Here is a tiny trained network, its code and every weight. The questions are about switching its units off for an input and a class, where a switched-off unit gives its printed mean instead of its output.

import numpy as np


def w(rows, s, z=0):
    codes = np.array(rows[::2]) - 128.0
    scale = np.full(codes.shape[1], s)
    scale[-1] = z or s
    return codes * scale


def f(y):
    return y / 2 * (1 + np.tanh(0.7978845608 * (y + 0.044715 * y**3)))


def log_softmax(a):
    a = a - a.max(-1, keepdims=True)
    return a - np.log(np.exp(a).sum(-1, keepdims=True))


def net(x, mask):
    res = np.array(x, float).reshape(1, 8) / 4 @ E
    y = f(res @ A[0][:, :-1].T + A[0][:, -1])
    res = res + np.where(mask, y, B[0][:, -1]) @ B[0][:, :-1]
    return log_softmax(res[-1] @ U[:, :-1].T + U[:, -1])


A, B = {}, {}
E = w([
[142,159,178,71,184,102,204,110,136],'x0',
[183,181,101,210,82,157,180,140,93],'x1',
[111,139,80,72,136,237,132,75,45],'x2',
[181,227,106,113,176,96,97,72,131],'x3',
[130,206,165,155,190,185,4,106,147],'x4',
[130,195,98,48,60,153,109,121,175],'x5',
[44,126,83,158,166,155,143,85,158],'x6',
[126,168,169,104,91,148,170,142,111],'x7',
],0.011)
A[0] = w([
[109,91,86,127,144,155,106,147,145,166],'neuron 0',
[138,197,126,183,99,105,65,145,126,236],'neuron 1',
[105,12,36,167,85,152,96,117,147,170],'neuron 2',
[99,111,157,113,167,73,150,131,179,90],'neuron 3',
[134,98,172,143,127,186,172,172,102,252],'neuron 4',
[105,134,121,88,211,132,188,93,154,148],'neuron 5',
[180,208,101,216,130,123,108,131,156,154],'neuron 6',
[193,103,95,120,93,29,221,141,123,151],'neuron 7',
[138,181,129,24,153,152,9,107,208,185],'neuron 8',
[175,123,150,134,176,202,142,118,64,207],'neuron 9',
[74,132,160,124,74,50,162,115,75,99],'neuron 10',
[102,125,158,161,116,167,111,161,74,101],'neuron 11',
],0.013,0.0027)
B[0] = w([
[89,158,112,148,94,175,120,104,127,162],'neuron 0',
[170,161,234,164,116,129,128,113,222,205],'neuron 1',
[54,224,99,202,34,174,114,244,93,210],'neuron 2',
[93,71,108,98,107,176,166,76,177,177],'neuron 3',
[114,50,222,100,134,107,103,121,128,178],'neuron 4',
[71,66,50,182,205,194,141,77,131,182],'neuron 5',
[208,153,173,178,125,199,136,90,235,212],'neuron 6',
[235,73,72,102,108,57,157,227,115,224],'neuron 7',
[78,230,70,4,115,39,25,89,205,255],'neuron 8',
[140,145,188,130,181,104,142,108,5,184],'neuron 9',
[113,51,118,122,133,58,94,145,131,168],'neuron 10',
[136,164,223,100,92,133,150,133,116,159],'neuron 11',
],0.012,0.02)
U = w([
[112,140,254,103,149,114,117,89,38,57],'0',
[189,198,56,169,237,142,159,29,63,122],'1',
[48,154,154,190,60,155,113,165,102,81],'2',
[73,193,123,51,152,80,49,41,165,242],'3',
[202,162,183,195,131,135,136,69,210,147],'4',
[189,52,128,142,99,53,191,172,142,113],'5',
[55,45,117,165,178,144,175,72,170,6],'6',
],0.0087,0.0015)

Each question gives the input, the list of numbers given to net, and the class t.
The units are the neurons (one row each of A and B). Each row of codes is followed by its name. A weight is (code - 128) times the scale printed after its matrix; where a second scale follows, it is the last column's (A, B and U).
mask holds one flag per neuron, in row order. A switched-off neuron (its flag False) gives its mean, the last column of its row in B, instead of its output. The means were averaged over made-up inputs and are rounded, as every weight is.
A unit's drop is (log p(t) with every unit on - log p(t) with that unit switched off) / (log p(t) with every unit on - log p(t) with every unit switched off).
The circuit of an input: a set's keep is (log p(t) with only the set's units on - log p(t) with every unit switched off) / (log p(t) with every unit on - log p(t) with every unit switched off). Starting from all 12 units, units are removed one at a time, each time the one whose removal leaves the highest keep (on an exact tie, the one counted first), for as long as the keep stays at least 0.8.
circuit, biggest first: the units of the circuit, biggest drop first
k most important neurons: the k neurons with the biggest drops, biggest first
drop of u: that unit's drop, to one decimal
input [0,-1,6,5,3,-8,-4,0], class 0: circuit, biggest first => [neuron 9]
input [0,-3,-5,-6,0,-4,1,3], class 5: 2 most important neurons => [neuron 8; neuron 5]
input [6,6,1,-4,0,0,-2,7], class 5: 2 most important neurons => [neuron 7; neuron 8]
input [2,-6,-7,2,-1,-1,2,7], class 6: circuit, biggest first => [neuron 3; neuron 8]
input [-6,6,8,0,0,2,-6,-3], class 0: 2 most important neurons => [neuron 9; neuron 11]
input [-2,8,5,-4,8,4,7,-7], class 4: 2 most important neurons => [neuron 6; neuron 1]
input [4,-2,0,4,-1,0,4,1], class 6: 3 most important neurons => [neuron 5; neuron 8; neuron 3]
input [-4,4,3,3,1,3,-5,-2], class 4: 2 most important neurons => [neuron 6; neuron 1]
input [6,-2,5,-6,-2,-4,-2,3], class 0: 2 most important neurons => [neuron 9; neuron 4]
input [-4,-4,3,-3,-1,8,6,-8], class 2: 2 most important neurons => [neuron 2; neuron 0]
input [6,3,-1,-4,-4,-4,8,-3], class 6: 2 most important neurons => [neuron 5; neuron 3]
input [3,7,2,2,-1,-2,1,0], class 1: drop of neuron 9 => 0.6
input [8,-3,-2,-3,0,-1,-8,-5], class 5: drop of neuron 8 => 0.0
input [8,-5,-2,0,-1,1,-7,8], class 5: circuit, biggest first => [neuron 7]
input [6,-8,-8,-8,-1,-2,7,-7], class 6: drop of neuron 3 => 0.2
input [-3,-1,7,-3,-2,-5,6,-1], class 2: drop of neuron 2 => 0.5
